In the rows, 128 means zero.
Each row has a class, written as a number after it; each block has new classes, again numbered from 0 up.
[106 164 159 128 123  99 111  94 112 148 161 146 141  94 115 144 131 164
  94 123 144 108 111 110 121 141 153 115 120 123 126 118 129 154 154 188
 144 137]	5
[185 118 155  97 146 148  84  94  83 113 147 142 144 129 174 144  73 112
 162 177 177 134  68  96 107 172  42 182 134  94 109 132 129 116 144 156
 122  96]	4
[186 117 151 100 153 161  87  95  84 113 144 145 143 136 167 144  67 114
 140 163 173 130  68 106 104 175  51 170 143  93 102 129 122 110 143 158
 130 105]	3
[ 97 158 166 129 126  90 101  99 111 154 154 147 151  90 125 143 125 148
  98 123 142 115 117 100 110 139 142 125 108 127 130 102 136 151 160 187
 156 131]	7
[110 204 169 128 125 113  76  79 121 149 183 108 158 106 118 162 134 134
 109 129 161 104 112  93 121 167 136 117 110 120 102 126 151 148 163 169
 171 136]	2
[110 132 166 134 116 101 109 102 118 139 151 138 152  80 138 140 139 152
 167 138 122 103 120 105 134 118 160  97 148 101 104 115 129 161 159 157
 147 133]	4
[163  80 149 149 124 149  82 123  72 126 142 133 142 130 164 150  65 122
 124 162 191 140  80 105  94 171  26 166 134 108 118 131 130 113 159 156
 112  98]	1
[119 189 160 139 142 104 131  78 119 145 164 149 141 104  92 137 131 153
 101 144 124 112 118 107 118 149 156 121 105 123 122 112 131 128 144 165
 140 154]	5
[116 161 164 136 126  97 112  93 116 150 161 150 149  95 107 136 131 152
 103 129 132 109 109 110 120 142 154 114 117 119 127 120 128 151 157 181
 137 133]	5
[ 89 154 153 129 124 101 116  84 120 148 160 137 125  97 121 135 140 146
  80 131 142 114 113 109 117 143 139 123 123 131 118 115 128 155 156 182
 157 133]	6
[ 97 151 167 137 130  86 106  98 111 156 151 144 143  91 118 140 129 147
  97 117 139 117 119 105 104 132 150 122 111 130 132 101 136 149 158 188
 153 135]	7
[169  99 155  88 131 158  84 108  79 138 149 158 147 136 155 156  76 136
 137 164 184 132  54 102  94 178  42 173 116 107 103 135 119 112 123 139
 109 103]	5
[164  84 168 106 117 141  85 110  80 141 150 148 146 133 171 152  85 125
 145 177 173 134  74  98  91 170  39 171 103 123 106 129 139 108 123 113
 125  98]	4
[157 105 157  92 123 150  75 111  76 139 145 157 149 141 176 157  85 128
 134 177 191 142  71  98  96 179  29 175 127 102 105 124 133 106 125 120
 121 100]	0
[134 226 154 108 124 124  85  74 123 145 175 118 157 105  89 166 133 136
 124 126 166 115 109  98 128 170 151 120 121 107 114 131 139 150 164 173
 169 147]	5
[110 163 163 171 143 107 148  86 114 137 152 135 137 106 107 114 133 146
  91 149 113 111 122 116 106 139 146 115 116 130 131 109 135 116 133 153
 149 152]	3
[167  93 153 137 138 151  86 115  63 115 135 136 134 130 158 150  56 116
 148 155 211 140  74 102 101 161  19 172 153  99 119 131 119 113 156 172
 108 106]	7
[187 109 149  83 145 153  70 105  74 122 150 143 140 131 140 160  89 125
 146 151 202 141  53 104 112 179  40 166 135  99 109 157 126 126 154 148
  99 106]	5
[108 157 158 140 120  97 111  94 106 157 155 145 144  96 103 138 134 157
  91 117 141 115 105 109 113 149 154 115 114 132 129 118 131 143 154 190
 155 133]	5
[102 156 166 125 125 115 112  99 122 135 151 139 155  84 114 140 129 147
 134 137 127 110 110 107 123 138 164 103 154  94  96 101 126 151 169 172
 165 131]	3
[157  63 156 120 120 153  84 111  75 140 147 137 134 132 173 148 105 125
 129 171 164 133  59 101  97 176  22 173 112 128 108 133 128 108 120 120
 123 110]	6
[158 111 152 128 130 152  77 114  76 115 145 141 132 135 164 155  74 117
 136 169 204 136  78 102 107 170  23 174 155  97 116 132 127 110 156 157
 112  99]	0
[ 94 154 169 140 131 106  96  80 113 142 162 135 141  95 127 132 134 151
 101 137 151 108 117  99 113 132 135 119 136 119 115 110 138 149 164 191
 143 135]	2
[160  87 156  89 132 164  87 109  80 130 135 150 139 134 157 148  77 127
 123 164 179 135  57 102  82 174  38 178 123 114 105 127 123  98 124 134
 128 103]	3
[148  94 167  88 131 151  70 104  73 145 154 147 149 139 169 160  80 135
 131 174 193 133  62  92  93 184  35 171 120 108  79 121 134 106 135 130
 118  95]	2
[102 169 176 153 149 102 127  75 120 150 162 135 138 103 118 128 139 155
  95 153 123 102 121 104 114 133 141 117 114 127 113 104 139 130 137 161
 136 153]	2
[118 147 159 131 132 113 108  97 113 134 152 133 154  85 119 142 142 158
 157 134 130 109  97 102 134 133 149  99 155  93 105 120 124 161 160 173
 140 144]	5
[124 227 159 116 130 121  83  74 122 147 180 116 154 112  90 170 127 134
 112 122 161 101 103  95 128 164 156 120 115 112 121 136 137 153 158 171
 164 138]	5
[175  94 155  89 132 147  67 107  84 130 142 133 142 128 152 163  98 121
 130 157 201 153  71 110 107 168  44 165 136  96 108 152 142 125 149 138
 113 112]	1
[ 91 153 166 136 131  97 111  88 116 145 160 136 142  98 131 143 136 159
 106 131 147 105 121  99 120 134 140 109 128 120 111 112 141 151 154 173
 141 132]	2
[ 92 167 166 120 134  93 100  90 118 152 152 148 146  88 122 149 125 154
 101 119 149 111 116 108 109 131 149 122 123 114 121 106 129 156 163 199
 152 128]	7
[106 176 169 162 157  99 132  80 109 151 152 139 140 103 112 133 130 150
 102 142 127 112 118 113 107 132 138 120 112 125 131 104 134 129 133 167
 140 158]	7
[166  98 151 135 135 153  89 116  75 114 141 145 141 133 172 141  68 122
 134 167 196 136  79 107 101 169  21 168 148  94 118 131 122 114 152 154
 106  91]	0
[174 112 153  87 145 151  55  95  72 132 151 138 144 133 159 162  89 122
 123 157 207 149  59 107  99 177  35 169 132  97 109 150 140 131 158 149
 112 105]	1
[158  90 161 109 121 149  78 111  71 150 146 143 148 136 170 159  90 137
 126 170 182 141  62 104  97 178  38 166 110 110 104 133 138 108 124 126
 123 115]	1
[109 163 169 153 144  93 127  85 124 146 160 126 137 100 115 132 148 150
 107 153 119 107 127 105 123 139 142 116 113 127 113 110 144 127 139 154
 129 160]	2
[178 107 162  92 144 145  74  92  72 120 156 144 133 132 161 155  79 118
 146 165 204 141  74 105 104 169  37 171 136 104 105 144 136 128 149 139
 109 101]	4
[105 185 167 144 145 111 134  72 117 136 159 146 137 106 100 125 120 142
  88 149 132 116 122 109 102 147 144 125 122 122 123  99 133 127 145 167
 152 150]	3
[176  79 143 149 134 157  96 120  74 113 142 145 142 130 150 143  69 126
 143 146 191 136  72 108  92 173  26 162 135 112 122 147 116 107 150 162
 101  90]	5
[168  81 148 147 123 158  88 110  80 112 154 131 133 133 165 145  73 106
 127 168 190 132  81 109 100 170  18 169 141 110 116 136 123 123 156 152
 116  91]	6
[158  84 150 130 122 159  84 112  92 119 151 138 136 130 154 151  68 102
 127 163 187 130  77 102  97 179  29 179 136 109 113 127 115 123 157 158
 116  78]	6
[159  92 148 140 128 155  86 124  71 119 138 140 137 130 168 144  78 123
 135 157 193 136  77 104  97 172  23 169 140 108 122 132 122 103 147 148
 113  99]	0
[170 100 142 133 132 158  91 119  83 110 146 149 142 129 141 155  66 123
 137 152 193 134  75 102  98 180  31 172 130 110 120 144 118 105 157 166
 108  86]	5
[108 159 167 181 150  99 133  81 116 146 161 132 140 101 122 117 145 154
 103 149 114 106 128 114 105 131 136 109 112 133 119 109 141 119 140 160
 133 157]	2
[119 217 158 108 115 111  71  67 131 151 180 102 147 109 112 167 133 115
  99 139 156 107 107  99 124 162 140 133 125 108 110 121 140 162 164 175
 185 142]	6
[106 184 165 137 147 113 126  74 122 147 158 133 142 107 107 139 127 142
  98 151 135 117 116 110 115 144 150 123 124 107 121 111 135 141 135 162
 138 156]	1
[102 147 168 137 136 111  97  87 123 140 154 127 159  86 139 142 140 156
 152 139 135  99 108  99 125 124 138  97 157  92  94 112 131 160 160 172
 140 135]	2
[116 173 171 154 143  96 141  79 120 148 159 140 136 102 118 121 126 141
 114 146 121 106 120 118 106 125 152 118 112 128 133 111 133 137 128 154
 138 146]	4
[161  87 155 109 123 154  88 102  77 142 150 143 134 139 169 154  88 125
 123 182 172 131  62 105  97 175  30 174 117 113  99 123 126 111 125 126
 126 103]	6
[150  91 154  95 125 154  80 104  78 145 154 147 137 139 167 153  93 121
 118 172 172 132  54  97  91 181  32 180 108 122 103 127 126 111 124 122
 130  97]	6
[105 145 171 138 120 105 108  93 114 137 153 135 150  79 137 143 141 154
 162 144 129 103 112 105 129 114 153 100 150  99 111 110 133 163 155 163
 152 137]	4
[105 138 157 140 120 114 110  94 126 140 160 126 149  84 135 140 154 146
 148 138 115 104 110 104 131 135 150 103 138 102 103 109 127 165 159 161
 156 133]	6
[177 106 160  93 146 156  68  95  69 121 149 140 134 136 148 151  83 118
 119 164 202 141  58 108 102 176  34 168 143 103 104 146 133 118 155 148
 120 105]	3
[159  93 163  92 128 155  78 106  76 138 141 154 140 135 154 157  78 128
 107 175 177 135  59 101  83 180  36 180 115 120 106 118 130  98 129 131
 133 102]	3
[150  89 162 102 136 151  81 104  75 136 152 147 145 138 172 154  82 134
 144 172 190 134  70  93  92 175  30 164 127 109  85 121 134 108 128 126
 111 106]	2
[179 108 161  98 148 153  65  90  66 124 151 139 133 138 148 152  83 118
 112 162 202 142  62 111 103 179  38 168 145 103 101 146 134 115 158 153
 123 107]	3
[116 233 161 102 130 116  82  73 114 149 169 120 155 108 107 171 111 129
 115 128 179 111 111  94 122 155 142 129 124 101 118 113 138 155 162 183
 176 146]	7
[164  98 147 129 125 163  81 109  79 117 138 136 140 132 154 158  57 113
 132 167 208 144  76 100  97 173  23 177 148  96 120 128 127 118 155 168
 113  99]	1
[124 238 165 112 121 109  74  63 122 147 179 116 152 106 110 168 114 124
 118 135 170 104 111 101 116 151 148 128 120 105 119 125 142 155 168 180
 180 130]	4
[115 226 162  92 137 110  80  73 124 149 167 113 146 106 109 174 116 126
 115 123 168 109 103  92 127 157 146 132 120 105 113 119 137 160 155 188
 175 152]	7
[180  92 144 147 133 156  94 115  81 110 143 144 135 131 142 144  63 117
 147 160 192 134  71 110  95 162  24 167 146 105 122 148 115 106 154 168
  97 100]	5
[193 132 149  95 151 157  78 104  84 116 143 134 145 134 185 148  90 118
 161 165 177 132  72 101 123 171  43 172 147  86 114 133 128 115 133 139
 120 122]	0
[113 163 156 124 123 115 110  99 117 139 158 142 157  85 112 149 137 159
 153 131 132 107 103 103 135 139 163  97 143  94 104 116 123 158 162 172
 146 138]	5
[ 99 164 169 126 130 119 102  85 118 146 152 133 155  89 128 149 126 154
 131 143 143 110 103 107 124 130 153 108 157  82 105 104 128 167 156 181
 149 141]	1
[187 112 163  96 137 148  71  90  69 121 156 144 141 136 160 152  79 111
 147 168 206 140  72 103 109 170  40 171 134 100 113 148 139 127 153 139
 116  93]	4
[189  94 154 112 141 154  73 105  68 118 155 145 145 131 148 152  96 129
 143 161 194 140  68 109 111 173  34 159 133 103 112 157 133 121 154 139
  99 108]	5
[171 100 164  79 141 154  52  97  75 127 160 133 146 136 150 165  96 116
 131 161 215 142  71  94 109 183  37 165 133 103  90 146 147 127 161 130
 110  95]	2
[161 108 148 125 131 158  74 108  77 118 143 131 138 133 156 163  60 115
 127 161 207 138  69 100  96 170  28 174 144  97 122 133 128 123 156 165
 115  98]	1
[161  88 154 142 123 151  86 118  83 124 143 130 137 129 162 152  64 117
 134 164 196 142  75 105  89 169  22 174 135 106 121 129 130 117 149 162
 110 103]	1

Next block: new classes, numbered from 0 again.
[126 118 137  82 120 124 119 135 112 114 153 126 149 145 116 122 171  73
 147 127 108  96 143 155 151  97 145 109 131 111 119 145 139 133 111 102
 150  85]	2
[117 131 169 152 115 160 178  62 140 167 133 100 119 128 119  61 126 153
 157 188 119  99 138 124 131 114 116  97 153 155 134 167 186 125 174 125
  99  99]	6
[117 132 176 120  81 157 101  92  86 128 191 106 124 138 128  84 144 125
 160 142 119 122 116  99 159 142 129 129 156 170 130 155  92 160  90  91
 111  98]	0
[121 166 176 101  93 179 127 109 116 130 202 127 156 124 144 138 137 126
 153 129 136 109 102  89 144 139 154 129 127 158 133 162 103 172 113  91
  76 115]	8
[106 125 120 124 130 119 144 102 132 123 146 129 134 140 130  95 135 125
 131 107 128 128 127 130 112 109 128  98 149 117 127 124 166 133 139 132
 131 137]	2
[111 156 150 142  99 111 136 177 115 181 133 144 140 164 114 122 170 157
 171 140 121 132 122 118 124  91 137 109 113 153 125 129  85 122 139 119
 143 102]	1
[146 118 101 128 151 136 109 115 118 113 156 103 116 128 133 137 121  92
 109 101 114 138 113 139 128 119 139 123 118 111 110 114 115 116  96 118
 117 150]	6
[145 102 131 126 168 112 120 101  91 121 117 118  99 127 119 123 114 107
 104 105 114 126 134 148 133 124 149 108 132  86 101 116 129 101  98 135
 134 128]	11
[121 128 156  87 103 190 147  92 122 159 130 125 161  86 144 103 100 112
 169 136 161 164  93  92 174 155 157 174 152 148 124 168  71 137 104  83
 107 107]	9
[117 144 142 120 105 132 151 149 141 132 104 107 123 126 110 112 137 120
 119 158 129 132 128 111 135 118 127 110 136 127 117 143 143 102 168 120
 136 116]	10
[131 108 155 123 102 143 121 115 113 105 161 107 119 113 100 136 119 122
 111 114 115 123  95 120 129 127 122 128 125 144 144 145  87 121 149 122
 131  67]	8
[128 119 125 117 117 125 115 155 136 142 105 113 122 112 125 132 135 124
  99 132 130 142 121 121 133 121 128 130 140 149 129 138 100 114 151 126
 134 113]	6
[118  95 143 145 144 112  97  99  54 156 140 105  81 160 150 104 101 106
 138  55 116 117  85 104 113 148 141  98 135  77 108  85  86 134  61 101
  96  86]	7
[121 145 148 127 109 140 149 139 141 180  72 125 142 136 116 110 122 156
 127 140 150 136 112 101 127 121 144 125 130 128 108 137 129  92 150 113
 115 112]	9
[146 119 115 130 152 129 143  96  95 111 166 117 121 136 136 122 128  88
 106 104 120 146 111 141 144 129 146 121 117  88 118 111 124 105 114 132
  97 135]	3
[122 142 144 127  99 142 106 116  97 131 171 118 133 124 155 107 122 121
 155 129 153 156  67  88 143 138 169 129 115 153 105 129 122 165  80  93
  48 118]	11
[124 141  78 148 128 104  90 146 157  84 149 109 141 144 127 152 170  77
  77  75 110  90 130 162 104 102  94 139 130 205 159 129  61 169 115 175
 112  64]	3
[101 153 138 106 123 158 128  94 107 175 142 154 143 146 162 109 145 156
 159  90 126 160  86 110 151 128 149 142 148  90 101 115  88 166 115  94
 110  82]	6
[134 121 117  90 144  90 104 182 150 139  91 134 147 109 139 123 162  78
 126 116 152  77 113 117 116 140 118 151 131 148 113 112  40 157  89 101
 131  87]	11
[143  91 118 149 174 118 129 104 117 111 171 118 103 162 130 104 137  93
 115 120 118 144 124 130 124 117 139 132 125  75 126  95 123 104 110 131
 118 132]	4
[157 108  94 155 185 110 133 119 122 133 125 137 121 180 128 136 148 116
 102 108 120 117 151 141 107  91 118 127 123  64 111  80 134 106 155 135
 119 113]	9
[112 135 102  66 109 127 121 132 100  94 199 127 165  92 137 131 139  71
  89 101 129 131 114 130 123 100 156 107 162 136 117 141 156 151 141 145
 114 104]	1
[ 94 132 103  90 115 180 122  95 110 152 190 106 152 116 129 100 119  87
 142 145 160 145 106 113 156 116 159 113 144 166 123 167 146 154  86 116
 110 152]	7
[128 132 138 111 140 107 120 143 108 124  94 118  95 140 109 131 133 105
 116 127 121 116 146 117 130 131 157 109 109  97  88 140 133 101 103 119
 122 115]	11
[166 124 131 123 104 109 131 168 135 137  96 108 145 108 121 134 141 108
  95 101 122 114 121 130 124 120 112 109 135 144 136 120  69 122 163 127
 130  67]	9
[148 103 142 130 117 114 166 105 111 112 128  82 109 115 116 107 121  77
  95 121 141  98 143 170 139  97 137  95 151 110 127 132 189  69 194 163
 108 119]	4
[108 121  42  76 167  95 161 158 133 224  70 100 162 112 141 128 140 127
  72 122 149 119 117 116 114 162  82  52 123 173 184 132 128 131  78 120
 128 175]	10
[126 106 142 141 108 134 118 122 123 106 138 111 140 151 117 137 130 143
 111  80 111 136 143 125 133 135 130 167 134 160 190 163 107 135 184 151
 166  70]	5
[136 111  95  42 153 122 107 142 150 140 147 111 138  91 127 145 145  98
 107 100 135 108 124  92 136 150 110  92 165 141 105 101  88 152 139  97
 131 121]	2
[150 131 122  73 173  99 147 187 122 140  63 111 127 129 102 135 121 106
  92 105 133  88 178 195 104 122  96  85 129 127 100 130  99  92 119 135
 173 163]	0
[158 117 112 139 142 117 139 127 112 105 161 116 110 131 133 143 125  98
 117 106 114 128 125 144 120 119 139 129 108 106 119 115 131 104 118 133
  87 135]	1
[118 134 146  98  96 187 133  98 128 138 156 117 147 118 119 114  96 127
 150 116 139 147  93  79 150 138 159 161 134 109 106 162  98 144 117  69
 127  89]	9
[ 97 160 135 112  95 175 189  92  82 166 139  81 145 107 131 122  76 138
 127 105 166 141 122  71 155 126 151 112 150 151 117 166 107 108 141 116
  76 122]	11
[134 124 130 127 117 133 113 115 110 123 128 106 122 102 132 133 123 116
 109  98 123 114 113 107 141 131 133 120 137 157 132 138  87 130 114 136
 101  83]	11
[123 148 143 116 116 159 138 113 117 126 155 117 121 115 133 109 121 113
 137 130 129 139 110 112 140 134 149 116 123 129 121 163 119 136 120 115
 104 118]	10
[149 119 117 132 148 136 137 118  84 111 156 104 131 144 122 172 123  85
 120  98 113 137 116 145 141 108 138 124 108  96 130 112  99 100  84 115
 105 141]	8
[153 113  96 143 141 133 129 102 115  89 143 107 118 131 107 137 119 126
 112 102 106 154 126 153 135 120 128 141 115 116 140 134 156 117 115 153
  98 135]	0
[130 128 155 158  91 154 161  41 123 151 204 130  76  80 121  85  96 170
 177 125 144 128  89  90 139 178 137 112 120 135 131 158 132 143 159 123
  94 177]	3
[114 160 140 128  73 125 116 124  52 107 151  78 107 178  98 141 131 138
 131  91 101 177 149 102 159 133 146  93 102 137 126 144 140 103 128 128
 118 128]	0
[150 103 112 141 170 124 140 106 123  98 149 127  98 139 115 128 129 106
 112 104 104 125 148 143 122 109 136 126 110  63 128 123 138 105 138 152
 130 110]	4
[135 113 142 126 110 141 124 155 148 128 147 133 133 106 116 146 150 132
 118 158 132 113 114 102 127  97 111 132 142 144 149 145  91 141 170 105
 140  98]	8
[134 108 139 114 122 121 125 155 135 121 117 144 129 100 118 127 146 130
 137 151 102 173 101 136 142 143 122 127 133 136 146 122 110 127 143 142
 149 107]	10
[147 141 139 134 125 136 129 137 107 152  87 106 148 115 145  97 113 149
 111 105 148 120  98 116 130 114 120 122 144 126 118 119 105 121 127 110
  99  96]	0
[148 122 164 114 144 119 126 132 163 143  68 140  97 114  94 125 135 193
 111 122 121 117 155  80 133 147 133 158  95  96 144 168  90 128 201  85
 175 107]	3
[143  95  82 135 156 133 126 119 133 100 189 121 112 162 115 142 141 106
 106 122  89 145 130 146 128 107 128  96 116  95 134 119 176 126 128 144
 118 108]	2
[133 151 143 127 103 135 161 126 129 120 121  99 136 126 112 100 124 128
 113 114 135 132 135 132 130 117 135 114 147 143 129 152 149 100 173 154
 115 135]	0
[133 103 148 105 133 105 106 141 116 137 124 118  97 121 118 122 143 106
 119 123 134 123 139 127 131 113 138 135 147 146 121 143  78 120 148 110
 143 104]	1
[107 146 143 104  84 181 124 125 126 111 225 124 149 144 140 112 127 120
 147 137 139 145 101  94 134 138 159 138 135 148 122 176 148 185 131  93
 103 103]	5
[113  98 107 177 105 162 196 137 161 147 167  94 143 178 111 112 131  89
 177 171 104 123 135 123 145  80 111 136 158  98 166 139 160 143 155 110
 162  90]	7
[151 136 100 124 169 103 121 150 109 136 120 119 121 144 135 136 153  91
 107 125 130 125 122 133 125 119 135 114 115  90  95  89 106 119  80 106
  87 152]	10
[147 125 140 143 129 127 132 113 100 109 149 123 134 128 127 129 135 102
 113 136 127 136  96 134 132 117 148 125 117 100 121 110 139 104 103 124
  89 136]	8
[134 127 126 117 150 145 100 113 108 131 141 115 118 152 132 126 128 124
 100 121 133 130 125 126 130 134 159 125 122 124 106 146 148 122  89 110
  98 136]	5
[125 156 180  88  64 182 133 128 105 132 139  92 138  77 124 105  87 120
 138 128 154 111 112  53 160 166 145 145 134 132  93 157  59 135 106  57
 111 103]	7
[121 140 137 125 102 162 147 129 135 136 121 101 150 108 136 126 110 141
 123 132 130 150  99  82 138 116 137 136 138 129 122 130 131 104 157 101
 106 126]	6
[128 109 123 115 130 110 102 129 128 126 135 118 123 103 126 110 139 106
 125 118 142 142  89  96 128 140 142 133 132 161 124 118  84 133 115 127
 108 113]	11
[130  97 150 129 122 128 125 138 115 120 116 140 124 124 125 134 144 127
 110 122 111 116 145 153 134 101 115 139 160 121 145 124 110 124 163 151
 140  81]	7
[118 142 136 131 120 154 139 126 125  99 142  97 135 154 118 118 114 107
 120 136 118 139 132 107 138 116 150 113 107 129 118 147 162  96 140 134
 137 112]	11
[106 124 153 118 104 151 146  99 115 135 182 134 132  98 131  94 122 118
 150 166 142 121  86  88 134 152 137 140 144 142 117 141 118 141 117 109
  76 109]	3
[133 126 128 113 104 129 102 135 118 114 119 105 106 114 117 145 122 120
  93  94 124 115 145 127 138 131 125 120 139 132 120 134 106 137 134 125
 137 116]	7
[127 131 129  98 125 113  91 146 131 121 100 122 127 114 128 114 147 136
  94 100 126 114 118 119 113 124 122 115 146 158 134 147 120 150 133 133
 113  89]	0
[131 131 155  95 114  92 123 139  93 129 111 129 125 100 128 127 145 118
 113 109 138  95 139 127 127 138 128 108 144 144 108 120  99 137 135 131
 107 104]	11
[128 122 151 124 116 131 140 132 134 157 109 107 110 125 119 105 126 124
 116 126 142 120 120 136 140 108 141  96 144 124 121 142 135  91 161 136
 143 115]	4
[162 104  92 119 184 117 117 132 123 104 161 109 113 148 125 154 132  63
 103  75  96 136 124 186 116 119 147 117  98 109 125 114 106 100  90 150
 125 167]	6
[111 154 150 121  95 173 120  94 127 121 173 102 146 118 128 113 111 123
 138 126 132 143 105  90 144 131 170 155 146 151 114 155 131 144 129 113
  93 118]	6
[151 126 140 118 123 125 114 122 130 139 119 107 139 115 117 100 143 162
  98 121 136 134 124 104 137 139 119 136 142 167 148 134  97 130 144 117
 120 136]	0
[115 129 101 124 164 128 159  74 116 127 180 123 141 174 122 101 144 122
 108 105  92 132 162 158 123 138 119  54 135 130 152 116 198 108 154 204
 139 120]	2
[123 132 155 105  99 161 142  97 102 132 224 117 164 126 126  81 134 104
 152 146 149 147  97 102 145 158 167 147 140 156 127 154 111 146  92  95
 104 154]	5
[151 102 112 114 171 103 102 113  92  94 117 123  96 115 126 158 119  88
 115  88 119 146 141 170 133 120 147 146 117 116 109 117 114  96 102 148
 109 142]	1
[130 130 155  95 148 106 169 143 105 108  98 158 135 118 145 110 149  83
  39 103 164  47 155 156 101  78 127 159 201  18  64  88 113  67 205 131
 127 100]	10
[133 153 143 140 131 127 140 119 124 143 111 116 140 140 126 116 160 129
 104 152 130 109 123 122 126  91 124  83 135 127 120 117 152 105 150 130
 102 113]	8
[129 139 174 120  75 169 130 123 104 133 164 133 154 105 150 115 114 128
 132 136 142 136 113  80 142 143 156 150 144 144 139 166  99 142 132 105
  97 101]	9
[152 125 118 141 156 133 130 113 105  99 154 137 105 154 122 150 141 104
 112 120 111 134 129 160 131  96 139 118 101  55 107 119 138 117 109 115
 122 133]	8
[104 147 136 143 119 130 171 103 157 114 112 119 149 133 122  95 149 113
 122 141 133 118 138 128 128  84 129 142 162 136 138 148 158 125 195 147
 116  95]	3
[106 130 144  98 129 118 159  72 115 120 116 121 155 111  85 114 131 148
 110 142 135 116 140 149 124 110 111 112 155 132 123 120 186 115 173 141
 140 133]	8
[155 101  86 118 183 131 130  82 148 113 168 123 122 123 143 127 122 127
  96  83 107 135 107 133 118 129 128 104 131  68 132  88 185 147 126 132
 108 148]	4
[136 148 146 144 100 134 158 125 136 148 123 114 128 116 123  96 129 148
 100 139 158 167 120 116 144 118 147 145 141 152 119 137  94  79 163 129
 121 161]	1
[150 122 103 144 160 114 126 115  66 143 127 123 113 129 162 125 113  97
 149 123 149 161  86 119 144 124 169 101  94  69  82  86 160 105  51 104
  58 179]	11
[146 113 159 134 113 127 113 152 146 153 114 120 108 111 132 124 142 141
 120 140 133 122 118 112 140 125 141 127 131 148 150 150 102 126 133 118
 111 117]	4
[138 134 136 135 153 107 135 127  97 141 143 126 108 145 136 113 116 139
 108  84 117 142 103 129  90 153 138  98  97 107 106  94  99 100 105 137
  91 158]	6
